Below are the code and all the weights of a small trained network. Each question names an input and a class and asks about switching units off, where a switched-off unit gives its printed mean instead of its output.

import numpy as np


def w(rows, s, z=0):
    codes = np.array(rows[::2]) - 128.0
    scale = np.full(codes.shape[1], s)
    scale[-1] = z or s
    return codes * scale


def norm(h):
    return h / np.sqrt((h * h).mean(-1, keepdims=True) + 1e-5)


def f(y):
    return y / 2 * (1 + np.tanh(0.7978845608 * (y + 0.044715 * y**3)))


def log_softmax(a):
    a = a - a.max(-1, keepdims=True)
    return a - np.log(np.exp(a).sum(-1, keepdims=True))


def net(x, mask):
    res = np.array(x, float).reshape(1, 7) / 4 @ E
    u = 0
    for l in range(4):
        y = f(norm(res) @ A[l][:, :-1].T + A[l][:, -1])
        res = res + np.where(mask[u : u + 8], y, B[l][:, -1]) @ B[l][:, :-1]
        u += 8
    return log_softmax(norm(res)[-1] @ U[:, :-1].T + U[:, -1])


A, B = {}, {}
E = w([
[148,182,163,170],'x0',
[106,124,127,144],'x1',
[186,65,112,194],'x2',
[137,77,246,117],'x3',
[134,131,128,126],'x4',
[99,123,130,143],'x5',
[73,115,128,169],'x6',
],0.012)
A[0] = w([
[182,157,126,33,101],'L0N0',
[23,62,227,171,121],'L0N1',
[227,18,110,190,2],'L0N2',
[160,97,62,190,66],'L0N3',
[40,131,72,213,183],'L0N4',
[186,133,51,95,83],'L0N5',
[78,160,1,147,46],'L0N6',
[239,48,100,209,14],'L0N7',
],0.0087,0.0075)
B[0] = w([
[112,100,130,218,151],'L0N0',
[243,133,137,63,228],'L0N1',
[2,47,83,144,170],'L0N2',
[30,122,70,82,158],'L0N3',
[243,148,93,119,253],'L0N4',
[195,134,134,156,151],'L0N5',
[234,140,186,13,183],'L0N6',
[23,97,88,188,175],'L0N7',
],0.0089,0.0052)
A[1] = w([
[81,158,59,145,41],'L1N0',
[116,208,138,54,109],'L1N1',
[159,172,27,123,199],'L1N2',
[78,62,194,155,33],'L1N3',
[49,192,166,47,51],'L1N4',
[178,52,157,187,83],'L1N5',
[92,155,160,90,1],'L1N6',
[120,15,72,8,22],'L1N7',
],0.011,0.0033)
B[1] = w([
[154,160,165,54,144],'L1N0',
[59,86,113,115,194],'L1N1',
[157,55,219,87,253],'L1N2',
[216,118,114,2,152],'L1N3',
[53,84,72,149,167],'L1N4',
[65,104,97,74,191],'L1N5',
[103,92,44,47,124],'L1N6',
[164,252,208,243,218],'L1N7',
],0.0092,0.0064)
A[2] = w([
[154,177,5,121,108],'L2N0',
[97,103,55,106,4],'L2N1',
[95,110,124,98,37],'L2N2',
[108,133,182,139,193],'L2N3',
[96,123,125,36,203],'L2N4',
[108,90,119,142,203],'L2N5',
[139,181,126,155,35],'L2N6',
[74,180,133,158,162],'L2N7',
],0.018,0.0037)
B[2] = w([
[127,2,188,70,160],'L2N0',
[97,132,186,189,161],'L2N1',
[145,103,150,163,140],'L2N2',
[157,116,99,113,194],'L2N3',
[171,81,131,174,254],'L2N4',
[113,189,142,126,183],'L2N5',
[142,160,169,138,124],'L2N6',
[130,130,76,164,151],'L2N7',
],0.013,0.0063)
A[3] = w([
[176,253,128,170,203],'L3N0',
[135,172,46,131,35],'L3N1',
[130,111,85,124,28],'L3N2',
[203,118,75,37,3],'L3N3',
[73,167,84,89,43],'L3N4',
[244,129,53,104,56],'L3N5',
[165,138,46,102,106],'L3N6',
[249,70,138,201,211],'L3N7',
],0.011,0.0028)
B[3] = w([
[126,148,129,219,148],'L3N0',
[255,119,156,138,121],'L3N1',
[132,94,146,125,121],'L3N2',
[88,134,218,157,162],'L3N3',
[168,139,165,108,122],'L3N4',
[84,119,207,215,174],'L3N5',
[125,62,201,116,129],'L3N6',
[77,192,81,170,250],'L3N7',
],0.0099,0.015)
U = w([
[116,111,136,170,189],'0',
[230,18,217,65,103],'1',
[100,137,140,166,166],'2',
[6,28,11,87,138],'3',
[113,142,136,171,129],'4',
[183,225,86,156,116],'5',
[87,137,147,146,120],'6',
[187,155,43,27,2],'7',
],0.012,0.008)

Each question gives the input, the list of numbers given to net, and the class t.
The units are the neurons (one row each of A and B). Each row of codes is followed by its name. A weight is (code - 128) times the scale printed after its matrix; where a second scale follows, it is the last column's (A, B and U).
mask holds one flag per neuron, layer by layer. A switched-off neuron (its flag False) gives its mean, the last column of its row in B, instead of its output. The means were averaged over made-up inputs and are rounded, as every weight is.
A unit's drop is (log p(t) with every unit on - log p(t) with that unit switched off) / (log p(t) with every unit on - log p(t) with every unit switched off).
The circuit of an input: a set's keep is (log p(t) with only the set's units on - log p(t) with every unit switched off) / (log p(t) with every unit on - log p(t) with every unit switched off). Starting from the 12 units with the biggest drops (on a tie, the unit counted first), units are removed one at a time, each time the one whose removal leaves the highest keep (on an exact tie, the one counted first), for as long as the keep stays at least 0.8.
circuit, biggest first: the units of the circuit, biggest drop first
unit that matters most: the unit with the biggest drop
top k neurons in layer l: the k neurons of layer l with the biggest drops, biggest first
drop of u: that unit's drop, to one decimal
input [0,5,-7,-8,3,-2,-8], class 1: circuit, biggest first -> (L2N0)
input [4,7,-2,-7,5,2,7], class 1: circuit, biggest first -> (L0N4 L2N0)
input [-8,-7,5,2,-8,-3,3], class 5: circuit, biggest first -> (L1N7 L1N2)
input [-4,-2,-3,7,2,5,7], class 1: top 2 neurons in layer 3 -> (L3N0 L3N5)
input [-6,-6,-5,5,-7,-3,-6], class 6: top 2 neurons in layer 1 -> (L1N2 L1N7)
input [8,-3,8,5,6,-5,4], class 3: top 3 neurons in layer 1 -> (L1N5 L1N7 L1N3)
input [-5,-3,6,0,-4,0,2], class 3: top 2 neurons in layer 2 -> (L2N4 L2N6)
input [1,-6,-4,-8,-4,5,8], class 1: circuit, biggest first -> (L0N4 L2N0)
input [-6,-7,7,-8,-3,3,7], class 1: circuit, biggest first -> (L2N0 L0N6)
input [2,-8,-8,7,4,-7,7], class 3: top 2 neurons in layer 1 -> (L1N4 L1N2)
input [2,-8,-8,6,1,6,-2], class 3: top 2 neurons in layer 1 -> (L1N4 L1N2)
input [7,-6,8,6,-5,5,-6], class 3: top 2 neurons in layer 0 -> (L0N2 L0N7)
input [-6,5,5,-3,-4,1,0], class 5: top 3 neurons in layer 1 -> (L1N7 L1N2 L1N3)
input [-8,-1,3,-5,-3,1,3], class 5: circuit, biggest first -> (L1N7)
input [8,5,5,3,-7,5,0], class 5: top 2 neurons in layer 3 -> (L3N3 L3N7)
input [-5,7,-6,-4,-3,-8,-2], class 0: top 2 neurons in layer 1 -> (L1N2 L1N1)
input [-5,-6,8,-1,-5,0,6], class 3: top 3 neurons in layer 0 -> (L0N7 L0N6 L0N2)
input [-6,0,7,2,5,-1,-7], class 2: top 2 neurons in layer 1 -> (L1N7 L1N2)
input [-8,-3,6,-8,4,-1,6], class 1: drop of L2N0 -> 0.5
input [0,6,7,6,-6,-5,3], class 3: unit that matters most -> L1N5
input [-2,8,1,-8,8,-3,2], class 1: drop of L1N2 -> 0.0
input [-8,3,4,-3,6,3,-7], class 5: drop of L1N7 -> 1.5
input [-6,8,-1,8,0,3,4], class 1: drop of L3N0 -> 0.1
